Below are the code and all the weights of a small trained network. Each question names an input and a class and asks about switching units off, where a switched-off unit gives its printed mean instead of its output.

import numpy as np


def w(rows, s, z=0):
    codes = np.array(rows[::2]) - 128.0
    scale = np.full(codes.shape[1], s)
    scale[-1] = z or s
    return codes * scale


def f(y):
    return np.maximum(y, 0)


def log_softmax(a):
    a = a - a.max(-1, keepdims=True)
    return a - np.log(np.exp(a).sum(-1, keepdims=True))


def net(x, mask):
    res = np.array(x, float).reshape(1, 7) / 4 @ E
    y = f(res @ A[0][:, :-1].T + A[0][:, -1])
    res = res + np.where(mask, y, B[0][:, -1]) @ B[0][:, :-1]
    return log_softmax(res[-1] @ U[:, :-1].T + U[:, -1])


A, B = {}, {}
E = w([
[235,50,87,151,134,201],'x0',
[83,110,133,174,118,165],'x1',
[202,73,147,132,113,69],'x2',
[148,144,65,48,254,144],'x3',
[178,142,224,173,223,97],'x4',
[113,116,151,35,121,122],'x5',
[102,2,184,61,175,108],'x6',
],0.008)
A[0] = w([
[214,148,185,191,148,48,234],'n1',
[18,140,150,151,144,184,150],'n2',
[49,60,115,56,72,158,233],'n3',
[204,117,51,148,38,204,243],'n4',
[169,19,92,114,136,178,254],'n5',
[106,132,26,68,207,134,197],'n6',
[209,92,213,122,163,82,189],'n7',
[66,99,162,89,129,32,144],'n8',
[173,175,105,172,210,112,201],'n9',
[72,175,173,229,90,113,60],'n10',
[204,115,255,143,107,164,124],'n11',
[79,113,177,121,102,53,184],'n12',
[165,170,164,151,195,51,185],'n13',
[83,158,129,178,84,116,86],'n14',
],0.01,0.0029)
B[0] = w([
[21,55,145,139,145,107,244],'n1',
[247,186,166,180,183,171,199],'n2',
[146,173,197,130,130,102,255],'n3',
[100,184,89,142,132,120,248],'n4',
[117,194,150,123,149,195,240],'n5',
[118,154,124,111,187,98,238],'n6',
[134,75,146,138,134,129,239],'n7',
[142,152,134,57,135,32,229],'n8',
[86,148,139,154,116,121,207],'n9',
[116,117,111,72,158,171,234],'n10',
[79,87,120,108,120,219,213],'n11',
[125,157,140,118,166,51,225],'n12',
[93,111,96,166,123,122,217],'n13',
[133,163,95,96,167,130,196],'n14',
],0.011,0.0088)
U = w([
[197,50,31,44,53,165,24],'0',
[87,42,121,103,123,234,151],'1',
[229,187,136,175,189,232,214],'2',
[107,142,69,43,172,47,238],'3',
[123,51,154,203,154,93,2],'4',
[246,1,60,80,135,140,28],'5',
[193,116,221,66,75,94,104],'6',
[157,181,78,243,44,179,86],'7',
],0.0098,0.003)

Each question gives the input, the list of numbers given to net, and the class t.
The units are the neurons (one row each of A and B). Each row of codes is followed by its name. A weight is (code - 128) times the scale printed after its matrix; where a second scale follows, it is the last column's (A, B and U).
mask holds one flag per neuron, in row order. A switched-off neuron (its flag False) gives its mean, the last column of its row in B, instead of its output. The means were averaged over made-up inputs and are rounded, as every weight is.
A unit's drop is (log p(t) with every unit on - log p(t) with that unit switched off) / (log p(t) with every unit on - log p(t) with every unit switched off).
The circuit of an input: a set's keep is (log p(t) with only the set's units on - log p(t) with every unit switched off) / (log p(t) with every unit on - log p(t) with every unit switched off). Starting from the 12 units with the biggest drops (on a tie, the unit counted first), units are removed one at a time, each time the one whose removal leaves the highest keep (on an exact tie, the one counted first), for as long as the keep stays at least 0.8.
units of the circuit, in order: the units of the circuit, biggest drop first
most important unit: the unit with the biggest drop
k most important neurons: the k neurons with the biggest drops, biggest first
drop when u is switched off: that unit's drop, to one decimal
input [5,0,8,-4,4,-4,8], class 1: most important neuron	(n11)
input [2,0,-2,5,-6,-6,-7], class 7: units of the circuit, in order	(n8, n4)
input [-5,7,5,-7,2,1,-2], class 3: units of the circuit, in order	(n12, n10)
input [5,-5,8,-5,-5,-1,8], class 1: 3 most important neurons	(n11, n5, n2)
input [-3,6,0,-8,-3,5,0], class 6: 3 most important neurons	(n3, n2, n6)
input [6,-6,-4,-5,2,-6,-3], class 1: 3 most important neurons	(n1, n11, n2)
input [1,4,2,-7,0,-2,7], class 6: units of the circuit, in order	(n3, n13)
input [-1,4,1,4,-8,-8,-4], class 7: 4 most important neurons	(n8, n4, n12, n5)
input [1,7,1,-3,3,-8,-7], class 1: 2 most important neurons	(n10, n1)
input [2,8,8,3,-6,3,-7], class 7: units of the circuit, in order	(n4, n8)
input [8,4,-8,-8,0,-1,-7], class 2: 2 most important neurons	(n10, n2)
input [4,-8,7,2,0,-4,1], class 4: 2 most important neurons	(n10, n1)
input [3,-6,-4,-5,-7,5,-2], class 7: 2 most important neurons	(n8, n4)
input [-3,4,5,-6,2,-4,-8], class 3: most important unit	n14
input [7,3,-1,-3,-1,5,-4], class 7: 2 most important neurons	(n4, n2)
input [2,-2,8,1,3,3,-7], class 4: 2 most important neurons	(n1, n10)
input [1,2,2,3,-8,0,-4], class 7: 2 most important neurons	(n8, n12)
input [-8,-3,-8,4,-6,-3,-1], class 2: 2 most important neurons	(n2, n1)
input [2,7,-4,-5,2,4,4], class 2: 2 most important neurons	(n2, n1)
input [8,6,5,7,-1,-4,7], class 2: most important unit	n5
input [0,0,-1,0,5,-1,-8], class 7: drop when n8 is switched off	0.5
input [-3,1,-6,-5,5,5,-3], class 2: drop when n2 is switched off	1.7
input [-3,8,-1,7,-2,-2,-1], class 2: drop when n2 is switched off	0.3
input [3,6,-6,-1,-1,-4,3], class 2: drop when n7 is switched off	0.0
